Facts:
<1010> ζ:<1190> η:<257>
<1026> η:<893> <546>
<1036> η:<869>
<1050> η:<285> <940>
<1073> ζ:<1027> <1343>
<1076> ζ:<1372> <1292> η:<257> <873>
<1119> ζ:<451>
<1131> η:<926>
<1171> ζ:<1352> η:<646>
<1173> η:<893>
<1178> ζ:<1154> <418>
<1181> ζ:<642>
<1187> ζ:<690>
<1190> η:<1036>
<1223> ζ:<1392> η:<47>
<1224> ζ:<181>
<1231> η:<646> <701>
<1233> ζ:<1224>
<1246> η:<873>
<124> η:<1519>
<1258> η:<823>
<1261> η:<451>
<1266> ζ:<418> η:<893> <833> <451>
<1267> η:<1519>
<1275> ζ:<947> <1121>
<1292> η:<257> <823>
<1303> η:<1292>
<1315> η:<48> <958>
<132> ζ:<396>
<1335> η:<257>
<1343> η:<257> <347>
<1352> ζ:<162>
<1372> η:<481>
<138> η:<780> <828> <124>
<1392> ζ:<162> <418> η:<421>
<1425> η:<1178> <674>
<1435> ζ:<1190> <1171> <418>
<1436> η:<1073>
<1447> η:<1315>
<1453> ζ:<1187> <647>
<1473> η:<257>
<1478> η:<940> <1292>
<147> η:<869>
<1487> η:<701> <873> <823>
<148> η:<257> <172> <893>
<1506> ζ:<481> η:<257> <940> <1519> <943>
<1507> η:<780> <93> <940> <1218>
<1519> η:<940> <823>
<1521> η:<48>
<1524> η:<823>
<1536> ζ:<1315> <659> η:<704>
<162> ζ:<1343>
<176> ζ:<1497>
<181> η:<1521>
<201> ζ:<1073> η:<1436> <873>
<244> η:<257>
<255> η:<1506>
<275> η:<731>
<285> η:<780> <893>
<302> ζ:<313>
<305> η:<1178> <780>
<312> ζ:<869> <412> <1497> <978> <396>
<313> η:<940>
<326> ζ:<1352>
<347> ζ:<1196>
<35> η:<1366> <1447> <833>
<360> η:<828>
<381> η:<1453> <905>
<386> ζ:<1435> <302> <690> <620>
<396> ζ:<1196> <545> η:<1173> <1478>
<406> η:<893>
<412> ζ:<978> <943>
<418> ζ:<550>
<421> ζ:<1178>
<441> η:<940>
<451> ζ:<1196> η:<731> <48>
<458> ζ:<1223>
<47> η:<441>
<481> η:<1073> <731> <441>
<48> η:<257>
<545> η:<1325> <828>
<546> η:<873> <1519>
<579> η:<1487>
<594> ζ:<418>
<612> η:<1321>
<61> ζ:<1267> <412> <244> <451>
<620> ζ:<302> <699>
<646> η:<257> <701>
<647> η:<1343>
<659> ζ:<148> <504> <326> <201>
<674> ζ:<304>
<701> ζ:<1027> η:<780>
<747> η:<421>
<780> η:<257> <873>
<819> ζ:<1196> <1171> <1352>
<823> η:<940> <441>
<828> η:<257> <731>
<833> ζ:<412> <978> η:<1519>
<869> ζ:<1497>
<873> η:<257>
<887> η:<1524>
<893> η:<940>
<936> η:<47>
<938> ζ:<132>
<93> η:<780> <940>
<940> ζ:<1187> η:<257>
<943> ζ:<647>
<947> η:<1266> <1521> <302> <823>
<958> η:<305>
<978> η:<1073> <931>

Known rows:
<1190>: [ 19  15 -34  -8 -17 -21  11 -31  28  11 -25  47 -17  12  -4  -6   6 -10
 -34 -10 -37  25  11  -7  27  -5  35 -15   5   4  12   4  -4  -6 -23  -9
  31 -28]
<978>: [ 27   4  -9   2 -14 -50  29 -25  35   6  -1  20   7  19  12   5  -1   8
 -44 -23 -37   5  44   1  19 -17  43  -8  -8  -1 -20  -3 -33  -7 -27 -10
  30  -6]
<481>: [  8   1 -32  17 -94 -57 -24  -2  38  -9 -25  12  39   7  15 -23  41 -31
 -58 -73 -40   1  22  25  -3 -19 -28 -12  -8 -61  41 -88 -44  36  51  11
  42  13]
<305>: [ -8  19 -30   8  -1 -39  12 -12  43  17 -12  33  -3   9   1  -6 -11  17
 -24 -10 -35  18  17  -5  -4  -4  29  -2   6  16  -6   4  -8 -15  -7   1
  16 -32]
<612>: [ -5  11 -21  -5  -6 -35  19 -21  34   4 -18  26   3  18   0 -14   6  15
 -31 -11 -35  24  16 -15   9 -14  21  -2   2  16  -4   1  -6 -12 -16 -16
  25 -22]
<647>: [ 17   6 -16  -4  -8 -30   6 -19  28   9 -15  28   9  22  14  -1  12   1
 -35 -13 -32  10  47  -2  22 -13  42  -3  -8  -3 -17  -6 -24 -26 -21 -12
  23 -12]
<148>: [ -4   5 -40  -7  -2 -31  -3 -39  30  17 -38  36 -15  17  -1   5   5   6
 -33 -19 -30   9  35  -8  16  -3  42 -13 -11 -16   8 -17   9 -18 -10  -7
  13 -23]
<1372>: [-33 -55 -76 -23  -4 -22  70 -62  49  39  -4  -9 -72  -9  33 -40 -33 -36
 -66 -33 -10  31  36 -60  63 -39  22 -25 -33  35 -53  -1 -52   3  50  24
  61 -11]
<1171>: [ -1  10 -25   0   7 -36   7 -15  36  15 -30  30   0  14   0  -9   3  20
 -19  -9 -34  16  26  -5  -6  -3  24  -7 -11   5  -6   1   3 -17 -11  -7
  16 -25]
<1519>: [-14  14 -27 -13 -10 -35   9 -27  32   1 -27  34  -7   0  13 -11   5  14
 -20  -4 -41   8  12   0   3  -5  29   5  -6  23 -14 -10  -9 -13 -14  -1
  11 -29]
<893>: [-15  17 -27 -16 -12 -31   9 -26  31  -2 -33  37  -7   0  16 -14  10  12
 -18   0 -41   8   9   1   4  -5  30   6  -4  26 -18 -11 -11 -16 -15  -1
  14 -29]
<162>: [ -5  15 -29  -9  -3 -33  18 -25  39   8 -36  31  -6  17  -2 -11   7  18
 -25 -11 -35  21   8  -5   7  -7  25  -5  -4  13   6   2   6 -10 -14 -17
  20 -25]
<1435>: [ -2  16 -26  -9  -5 -32  18 -24  37   6 -32  29  -3  15   0 -11   6  17
 -25  -9 -35  20  11  -6   7  -7  25  -4  -3  15   3   1   3 -10 -15 -17
  21 -24]
<1197>: [ -3  14 -22  -6  -9 -34  22 -19  35   3 -22  28   1  15   4 -17   6  15
 -30  -8 -36  23  12 -11  11 -11  23  -2   1  21  -7   1  -7 -12 -17 -15
  23 -22]
<1522>: [ -5  14 -22  -5  -9 -33  20 -20  35   3 -22  30   1  15   4 -15   8  15
 -29  -7 -37  22  11 -10  10 -12  25  -1   1  21  -7   1  -8 -12 -17 -14
  23 -23]
<926>: [ -7  15 -21  -9 -10 -32  24 -19  37   0 -27  33   1  15   7 -18  12  15
 -27  -6 -38  20   8  -8  12 -11  28   1   0  25  -8  -1 -12 -12 -16 -15
  24 -22]
<1187>: [  8  16 -18  -9  -6 -35  17 -17  36   4 -20  26   8  18   7 -10   5  13
 -28  -8 -36  20  17  -2   7 -14  26   2  -1  16  -5   3 -12 -13 -20 -19
  26 -20]
<1325>: [ -2   2 -20  -4  -8 -38  20 -14  41   2 -30  22  -3  10  11 -12  15  20
 -19  -7 -28  11  15   1  13  -6  37  -7  -8  22 -17  -4  -7 -14 -18  -2
  24 -20]

Rows:
No name comes twice in this set of rows, the named rows included.
[  8  16 -27  -7 -15 -28  18 -30  36   9 -29  37  -4  22   5  -3   8   4
 -41 -17 -37  14  26  -7  29  -8  45  -6  -1   2   2  -6 -12 -14 -17 -18
  25 -15] | <699>
[ -7   1 -23  -8  -8 -44   8 -23  42   1 -15  14  -3  10   5   0   2  17
 -23 -11 -23  12  15  -2  11 -15  33  -3   1  15  -8  -7  -3 -12 -20  -3
  22 -23] | <1261>
[-11  11 -27  -2   3 -42   6 -23  30  13 -12  29  -2  10   1  -9  -5  19
 -23 -13 -39  16  29 -12  -9 -10  16  -3  -5   6  -8  -3  -4 -15  -9  -2
  16 -30] | <1507>
[-12  11 -25 -11  -7 -32   9 -20  32   1 -31  34  -2   5  14 -15  12  15
 -19  -3 -37  12  16  -3   7  -6  29   3  -8  22 -17  -9 -10 -18 -14  -5
  17 -26] | <172>
[ 10  14 -27  -7 -12 -24  14 -19  27   5 -13  40 -10   6  -2 -14   5  -2
 -23  -3 -37  31   0 -10  14 -10  16  -7   7  22   1  10  -5  -5 -23  -6
  32 -32] | <147>
[ -9  12 -24 -10 -13 -44  27 -31  35  -2 -26  32  -7   0  11 -13   3  20
 -24 -10 -43   9  12  -3   3  -8  26   0  -9  22 -15  -8  -9  -2 -16  -4
  17 -23] | <47>
[-11  13 -29  -7  -7 -41   0 -23  38   7  -6  19  -4  12  -2   3  -9  11
 -27 -11 -27  17  15  -7   6 -16  29   1  10  13   2  -4  -4 -13 -15  -5
  17 -28] | <35>
[ 21   9 -14  -4  -7 -32   3 -18  27   8 -10  28   9  20  17   2  10  -1
 -37 -13 -36   7  51   0  18 -12  43  -1  -8  -2 -23  -9 -30 -27 -23  -7
  22 -11] | <244>
[-14   9 -29   5 -70 -51 -49  17  31 -12 -27   3  52  -2  12 -41  42 -18
 -26 -54 -39  14   6  26 -48 -21 -71   6  -7 -40  41 -77 -26  28  58  10
  31  -5] | <1506>
[ -3  -2 -19  -4  -6 -49  18 -22  42   2 -17  14  -3  10   4  -3   6  22
 -20 -13 -24  10  19  -2   9 -11  34 -10  -6  13 -11  -5  -5  -7 -21   0
  26 -19] | <275>
[-12  15 -29  -9   7 -39  16 -22  40   7 -38  22  -3  15 -10 -16   3  29
 -13  -9 -31  26   1  -8 -10  -7   9  -5  -5  16  13   6  21  -6 -11 -18
  18 -32] | <1536>
[ -3   0 -20  -3  -4 -40  17 -16  40   3 -25  22  -2   7  11 -10  13  21
 -18  -9 -27  10  19   2   8  -6  35  -9 -11  18 -18  -5  -5 -14 -17   2
  22 -22] | <828>
[-10   9 -30 -11   0 -47  21 -35  36   5 -36  25 -10   5  -2  -6  -2  26
 -20 -14 -38  11  10  -4  -6  -4  19  -8 -12   8   4  -5  12   1 -12  -8
  13 -27] | <1223>
[ -9  15 -27  -8   0 -36  17 -26  39   8 -35  24  -1  22  -5 -11   5  22
 -26 -14 -31  22  13 -11   5 -10  22  -6  -4  10  10   0  10 -11 -11 -22
  21 -23] | <1392>
[ -2   3 -19   3  -5 -50  31 -21  41   4 -24  27  -5   5   5 -11   1  26
 -22 -14 -38   9  18  -2   1  -5  29  -9 -14  17 -18  -2  -8  -4 -16   0
  22 -21] | <1436>

Now the same objects, written a new way:
Known rows:
<406>: [-31 -39  22  -4 -30   7  10 -20   6 -20 -26 -19  -7   2  14   1  -3  -2
 -21   9 -17  13  -7  15  15   8  -6  13  -4  44  -1 -45 -24  -3   5   3
 -45 -17 -18]
<1399>: [-33 -36   9   1 -34  15   9 -18   7  -8 -14 -26 -15  -8  20  -8  -6 -16
 -14  14 -20  30  -2  17  10   1   7  21   2  34  -7 -38 -20  -8  18  13
 -40 -12 -22]
<1197>: [-30 -37   6  -1 -37  13   9 -15  10  -8 -16 -26 -15  -7  19 -12  -4 -15
 -13  13 -19  31  -4  19  10  -1   7  22   0  33  -9 -38 -20  -7  16  11
 -40 -12 -22]
<1435>: [-27 -40  26  43 -32  -3  19   3   4  -4  -1 -15 -19 -32  39  -6  10 -13
   0 -14 -41  65   8 -12  12   8  22 -40 -12  36  21 -39  28   2   6   6
  -1 -14 -31]
<313>: [-41 -35  25   6 -15  -6  -1 -11 -55 -19 -35   0 -11 -20  36 -17  11  21
  12  -7  19  18   5   1  28   5   3 -19   1  34  -6 -43 -21 -25  15  -6
 -58  30 -12]
<396>: [ 29 -66  13   4 -36 -26  -4 -13 -13 -11  -7   2  -4 -54 -26 -20  17 -16
 -47   3 -35  -4  -8  -9  26  24 -10  -2 -38  63  10 -52 -36 -17  29   7
 -32 -31 -58]
<1261>: [-33 -44   0  -8 -30  14  15  -9   7 -11 -12 -10   0  17  30  -3  -1 -21
 -23   7 -28  28  -3  25  23  10  -9  20   7  47   5 -49 -14  -7  10   3
 -48  -7 -19]
<1447>: [-29 -44  -1 -10 -25  16  24  -6  10  -6 -22 -13  -6  19  22  -8  -4  -8
 -26   8 -21  27   4  32  27  -9   4  23  10  48   3 -49 -20  -3  12  26
 -51 -22 -22]
<147>: [-32 -37   8  -1 -41   9  10 -19   2  -6 -13 -28 -16 -14  21  -1  -2 -15
  -4  16 -22  35 -12  15   8   2   3  24  -4  33  -9 -36 -20 -10  11   8
 -36 -10 -28]
<255>: [-31 -38  16   0 -27   4   1 -28   1  -9 -23 -22  -7   3  21  -3  -3  -4
 -16   9 -19  15   2  14  12   9  -7  14   3  42  -8 -41 -24   0  11   1
 -40 -10 -19]
<93>: [-29 -33  23   6 -18  12   3 -21   0  -8 -29 -30 -11  -8  14 -15  -5   0
 -20   8 -13   6   6  19  15   4  -6  10   2  45 -10 -39 -24   2   7   7
 -42 -17 -10]
<659>: [-31 -50  24  29 -41  22   4 -39  27  -5  20 -64 -23   0  61   2 -20 -19
 -25  17 -37  65  27 -24  46  17  18  25 -29  31  17 -60 -23  -2 -14  28
   0  13 -25]
<61>: [  1 -38  16   6 -25  -3  10 -12  10   4  45 -36 -15   0 -43  -1   5 -26
 -59   9 -52  21   5  -5  20   0  18  15 -33  54   8 -45 -15  -2  36   4
 -43   3 -67]
<1536>: [-31 -42  24  24 -47  21   6 -32  25  -1  22 -67 -20  10  42  10 -24 -16
 -19  19 -40  52  17 -13  35  13  11  29 -27  35   7 -58 -25  -1 -11  25
  -6  16 -28]
<947>: [-30 -67  -1 -34  -2   5 -12 -18 -26 -18 -17  -2   9  54  41 -21 -20  -5
  19   1 -14   4 -17  34  -3  11  -7  38 -12  43  -9 -50 -13 -30 -15  33
 -35 -37 -17]
<1258>: [-22 -44   9  -8 -25   0  -5 -17   0 -13 -21 -26  -6  12  19  -6  -2  -7
  -8   5 -31  13  14  23   8  22  -2  26   1  46  -7 -44 -38  -4  12  10
 -41   3  -9]
<244>: [-20 -56  -8  -8   4 -13 -12 -44 -16  -2 -16   7  -2 -53 -11 -22  18 -18
 -46  10 -29  13   2   0  41  11 -11   0  -7  43   7 -33 -28 -14  29 -10
 -44 -15 -38]
<1506>: [-27 -30  23   1 -29  12  -1 -23  11  -7 -13 -30  -2  30  12   4  -9  -5
 -19   9 -23   9   7  16   4  13 -12  22   2  46  -5 -48 -26  11   8   4
 -44  -6 -17]

Rows:
No name comes twice in this set of rows, the named rows included.
[-39 -65   7  14 -30  15  -1 -45   7 -13 -19 -39 -26 -44  70 -17 -12 -15
 -12  19 -24  59  18 -12  55  12  10  20 -22  26  13 -44 -33 -20  -8  23
  -7   2 -15] | <504>
[-33 -40   8 -25   4   2  13 -32  14 -22  19 -37  -3  36 -39   6   6 -13
 -73  15 -57  25  15  16  37  -3  26  20 -18  57  20 -47 -17  -5  27 -10
 -68   9 -44] | <833>
[-41 -66  -3  -1 -16  19  11 -27   9  -4 -25 -21 -10 -17  57 -14 -12 -11
 -24  14 -22  47  18  12  63   2   1  17  -1  42  17 -51 -33 -13 -11  31
 -26  -8 -14] | <1315>
[-38 -35  20  29 -29   2  21   0  24  -5 -15 -19 -13 -23  30   1  10 -21
   2  -9 -57  61   2  11  -8   2  20 -34   0  37  16 -26  39  13   4   1
  -6 -37 -22] | <594>
[-39 -30  16  15  -3  25  -3 -42  15 -14 -35  10  -1  32  42 -19   3 -17
 -44   4   4  22  35  13   3  -3  12  22  18  20  -3 -40 -10  23  51  16
 -55 -25  -1] | <257>
[-61 -33  17 -17  20  -1  -1 -53 -23 -24  -6 -26 -13  -8  -9  -6  11  -3
 -48  14 -28  34  14   4  36  -8  27   8 -10  33   7 -31 -11 -14  28 -22
 -67  21 -26] | <943>
[-19 -72   8  31 -32  -4   2 -32   4 -11 -19 -20 -23 -78  71 -25   3 -19
 -14   5 -38  67  16 -25  53  16  13 -15 -30  28  27 -43 -13 -18  -5  24
   9 -18 -24] | <1352>
[ 25 -72  -7   7 -28 -16   9   0  -6 -12  -6  32   5 -32   3 -32  23 -33
 -58  -4 -32  12   4  -2  42  20  -6  -4 -21  58  23 -57 -23 -18  42   9
 -38 -32 -48] | <451>
[-32 -33  13  12  -6  19  -4 -29   6  -5 -26 -18  -6   9  30 -26  -2  -9
 -24   4  -9  17  28  16  10   3   5  18  11  34 -11 -36 -21  11  32  17
 -46 -14   1] | <873>
[-38 -60 -19 -32   4 -11   4 -47 -13 -21 -30  -9 -26 -83 -22 -28  19 -23
 -48  24 -43  33  -9  20  42  -6  16  15 -15  38   5 -14 -25 -36  26 -18
 -49 -28 -40] | <1497>

Now the same objects, written a new way:
Known rows:
<1131>: [-15  -4 -33 -28  26 -14  37  -3 -19 -41  -4 -21 -23 -35]
<704>: [-18   7  -5  27  18   1  24  13 -29 -31   5 -12 -19  41]
<1425>: [-24 -17  -7 -30  34 -16  13 -10 -21 -13   2 -23  -6  -7]
<1352>: [-21 -10 -17 -13  29  -8  12 -13   2 -29   3 -32 -14   1]
<699>: [-25  -7 -23 -19  41 -10  14 -15   0 -33  10 -27 -11   4]
<1506>: [-18 -54 -14 -22  39  33  21 -17  -8 -42  -8 -32 -25  17]
<905>: [-27  -6  -6 -17  36  -2   1 -11   2 -25  -3 -43 -14  33]
<1392>: [-34 -12  -5 -11  35   0  29  21  15 -33 -10 -48  -8 -15]
<1321>: [-37  -3 -26  -6  10 -21  10 -51  -3 -43 -34 -20 -23   6]
<943>: [-21  -4 -13 -16  54   0  10 -21  -4 -27   1 -33 -19   1]
<313>: [-24  -9 -22 -31  36 -11  16 -11   5 -34  10 -19  -8   3]
<61>: [-19  -6  -1 -18  43   1  11 -15   0 -24  -6 -28 -19  -3]
<1010>: [-17 -13  -5 -21  14  -8  11  -7   7 -26  -5 -29 -14  -4]
<873>: [-21 -10 -16 -21  34  -8  10 -11  -1 -30   2 -29 -16   1]
<93>: [-21 -10 -16 -20  34  -8  10 -12  -1 -29   2 -29 -16   1]
<579>: [-21 -11 -13 -30  30 -10  12  -6   4 -31   1 -22 -13  -1]
<304>: [-23   8 -23 -16  42 -29   9 -11   5 -23   6 -26 -11  -1]
<172>: [-21  -9 -19 -11  40  -6   7 -16  -5 -29   3 -37 -19   3]

Rows:
No name comes twice in this set of rows, the named rows included.
[-32 -11  -3  10  34   5  23  15   8 -28 -16 -67 -15 -13] | <421>
[-24  -6 -21 -20  43  -8  14 -16   0 -32   8 -26 -12   4] | <690>
[-20 -11 -12 -27  25 -10  14  -9   6 -29   2 -23 -11  -1] | <1171>
[-22  -9 -16 -15  34  -8  12 -14   1 -30   3 -30 -14   2] | <620>
[-24 -10 -28 -14  28 -13  14 -14   2 -34  11 -31  -9   5] | <1027>
[-23 -15 -16  -6  28 -13  10 -20 -19 -15   4 -42 -10  -1] | <1178>
[-22  -1  -5  -6  35 -31   5 -17 -25   5  -4 -41  -9 -11] | <674>
[-23  -5 -14 -36  53  -6  15 -14   3 -33   7 -15 -13   1] | <545>
[-22 -11 -21 -11  24 -11  13 -13   3 -30   5 -34 -12   3] | <659>
[-18  -7  -6 -10  42   1   7 -19  -3 -23  -5 -39 -22  -1] | <347>
[-24  -5 -17 -23  50  -6  14 -17  -2 -32   6 -24 -14   3] | <1196>

